Below is a small trained network, with its code and all its weights. Each question gives an input and a target symbol and asks what happens when units are switched off, that is, made to give their printed mean instead of their output.

import numpy as np


def w(rows, s, z=0):
    codes = np.array(rows[::2]) - 128.0
    scale = np.full(codes.shape[1], s)
    scale[-1] = z or s
    return codes * scale


def f(y):
    return np.maximum(y, 0)


def softmax(a):
    e = np.exp(a - a.max(-1, keepdims=True))
    return e / e.sum(-1, keepdims=True)


def log_softmax(a):
    a = a - a.max(-1, keepdims=True)
    return a - np.log(np.exp(a).sum(-1, keepdims=True))


def net(x, mask):
    ids = ['βδεζλπστψ'.index(c) for c in x.split()]
    T = len(ids)
    res = E[ids] + P[:T]
    q, k, v = (res @ M[0].T for M in (Q, K, V))
    z = softmax(np.where(np.tri(T) > 0, q @ k.T / 3**0.5, -1e9)) @ v
    res = res + np.where(mask[0], z, O[0][:, -1]) @ O[0][:, :-1]
    y = f(res @ A[0][:, :-1].T + A[0][:, -1])
    res = res + np.where(mask[1:17], y, B[0][:, -1]) @ B[0][:, :-1]
    return log_softmax(res[-1] @ U[:, :-1].T + U[:, -1])


Q, K, V, O, A, B = {}, {}, {}, {}, {}, {}
E = w([
[180,115,206],'β',
[182,114,206],'δ',
[175,132,194],'ε',
[185,166,168],'ζ',
[132,144,185],'λ',
[253,149,74],'π',
[161,191,120],'σ',
[217,163,80],'τ',
[115,164,173],'ψ',
],0.021)
P = w([
[200,178,254],'0',
[192,182,238],'1',
[182,186,221],'2',
[167,173,201],'3',
[155,165,186],'4',
[142,157,170],'5',
[130,150,155],'6',
[117,147,140],'7',
[103,145,126],'8',
[94,150,107],'9',
[79,159,82],'10',
[75,170,63],'11',
[73,184,37],'12',
],0.011)
Q[0] = w([
[39,17,72],'head 1',
[143,17,2],'head 1',
[26,45,28],'head 1',
],0.0082)
K[0] = w([
[195,101,254],'head 1',
[209,107,169],'head 1',
[197,236,171],'head 1',
],0.01)
V[0] = w([
[168,228,10],'head 1',
[187,197,162],'head 1',
[196,108,154],'head 1',
],0.011)
O[0] = w([
[115,3,182,147],'head 1',
[206,71,159,250],'head 1',
[196,85,18,183],'head 1',
],0.015)
A[0] = w([
[122,85,178,213],'neuron 1',
[125,113,150,183],'neuron 2',
[110,99,136,170],'neuron 3',
[110,152,218,169],'neuron 4',
[122,77,56,95],'neuron 5',
[107,180,6,74],'neuron 6',
[143,153,188,16],'neuron 7',
[168,124,205,65],'neuron 8',
[125,127,126,117],'neuron 9',
[152,174,144,255],'neuron 10',
[133,163,202,138],'neuron 11',
[140,160,182,218],'neuron 12',
[126,196,51,141],'neuron 13',
[127,109,106,118],'neuron 14',
[130,109,126,154],'neuron 15',
[127,126,121,176],'neuron 16',
],0.018,0.0086)
B[0] = w([
[111,146,102,222],'neuron 1',
[132,140,123,168],'neuron 2',
[129,115,119,154],'neuron 3',
[183,141,184,152],'neuron 4',
[127,161,180,151],'neuron 5',
[254,134,222,129],'neuron 6',
[117,140,215,145],'neuron 7',
[82,122,144,253],'neuron 8',
[123,135,90,128],'neuron 9',
[124,115,84,190],'neuron 10',
[128,180,168,156],'neuron 11',
[98,116,105,182],'neuron 12',
[128,179,123,141],'neuron 13',
[152,160,130,140],'neuron 14',
[117,129,118,162],'neuron 15',
[135,128,123,138],'neuron 16',
],0.017,0.029)
U = w([
[85,208,216,90],'β',
[7,215,88,255],'δ',
[54,113,224,31],'ε',
[107,136,155,71],'ζ',
[113,140,145,71],'λ',
[83,45,64,164],'π',
[20,68,137,131],'σ',
[130,71,177,136],'τ',
[62,131,50,199],'ψ',
],0.011,0.0089)

Each question gives the input, a string of symbols that net reads in full, and the target symbol t.
The units are the heads (3 rows each of Q, K, V and O) and the neurons (one row each of A and B). Each row of codes is followed by its name. A weight is (code - 128) times the scale printed after its matrix; where a second scale follows, it is the last column's (O, A, B and U).
mask holds one flag per unit, heads first, then neurons. A switched-off unit (its flag False) gives its mean, the last column of its rows in O or B, instead of its output. The means were averaged over made-up inputs and are rounded, as every weight is.
A unit's drop is (log p(t) with every unit on - log p(t) with that unit switched off) / (log p(t) with every unit on - log p(t) with every unit switched off).
The circuit of an input: a set's keep is (log p(t) with only the set's units on - log p(t) with every unit switched off) / (log p(t) with every unit on - log p(t) with every unit switched off). Starting from the 12 units with the biggest drops (on a tie, the unit counted first), units are removed one at a time, each time the one whose removal leaves the highest keep (on an exact tie, the one counted first), for as long as the keep stays at least 0.8.
circuit, biggest first: the units of the circuit, biggest drop first
unit that matters most: the unit with the biggest drop
k most important neurons: the k neurons with the biggest drops, biggest first
input σ ε ζ ε ε ζ σ ζ ε ψ ζ ε, target β: circuit, biggest first	[head 1; neuron 4]
input ε σ β λ ε λ δ ψ, target β: circuit, biggest first	[head 1; neuron 4]
input ε λ ε τ δ ε ζ ε ζ, target π: unit that matters most	neuron 11
input ε λ ψ ε, target β: circuit, biggest first	[head 1; neuron 11]
input ε ε ζ ζ ε δ, target π: circuit, biggest first	[head 1; neuron 1; neuron 11; neuron 10]
input ε ε σ τ ε, target σ: 2 most important neurons	[neuron 1; neuron 8]
input τ π ε ε ε ε ζ λ ψ λ, target β: circuit, biggest first	[head 1; neuron 4; neuron 1]
input δ τ ε, target σ: circuit, biggest first	[head 1; neuron 8; neuron 1]
input ψ ζ ζ β σ, target σ: circuit, biggest first	[head 1; neuron 8]
input δ ψ δ, target β: 3 most important neurons	[neuron 11; neuron 7; neuron 4]
input ε π ε ε σ ζ ε, target ε: circuit, biggest first	[head 1; neuron 10; neuron 8]
input ε ε ζ σ ε ε ε ζ ε ψ δ, target β: 2 most important neurons	[neuron 4; neuron 11]
input ζ ζ π ζ δ ε σ ε ζ, target ε: 2 most important neurons	[neuron 10; neuron 4]
input ε ψ λ ε τ, target τ: unit that matters most	neuron 5
input β δ β ζ ζ τ δ β, target σ: circuit, biggest first	[neuron 8; neuron 4; head 1]
input ε δ ε β, target ψ: circuit, biggest first	[head 1; neuron 10]
input ε λ δ σ ψ λ, target β: 2 most important neurons	[neuron 11; neuron 4]
input ζ δ β ε, target ψ: circuit, biggest first	[head 1; neuron 10]
input λ ε ζ σ β β τ π τ ζ, target σ: 3 most important neurons	[neuron 1; neuron 8; neuron 11]
input ε δ λ ζ, target δ: 2 most important neurons	[neuron 10; neuron 13]
input ε τ ψ δ ε ε β β ε λ ε, target δ: most important neuron	[neuron 13]
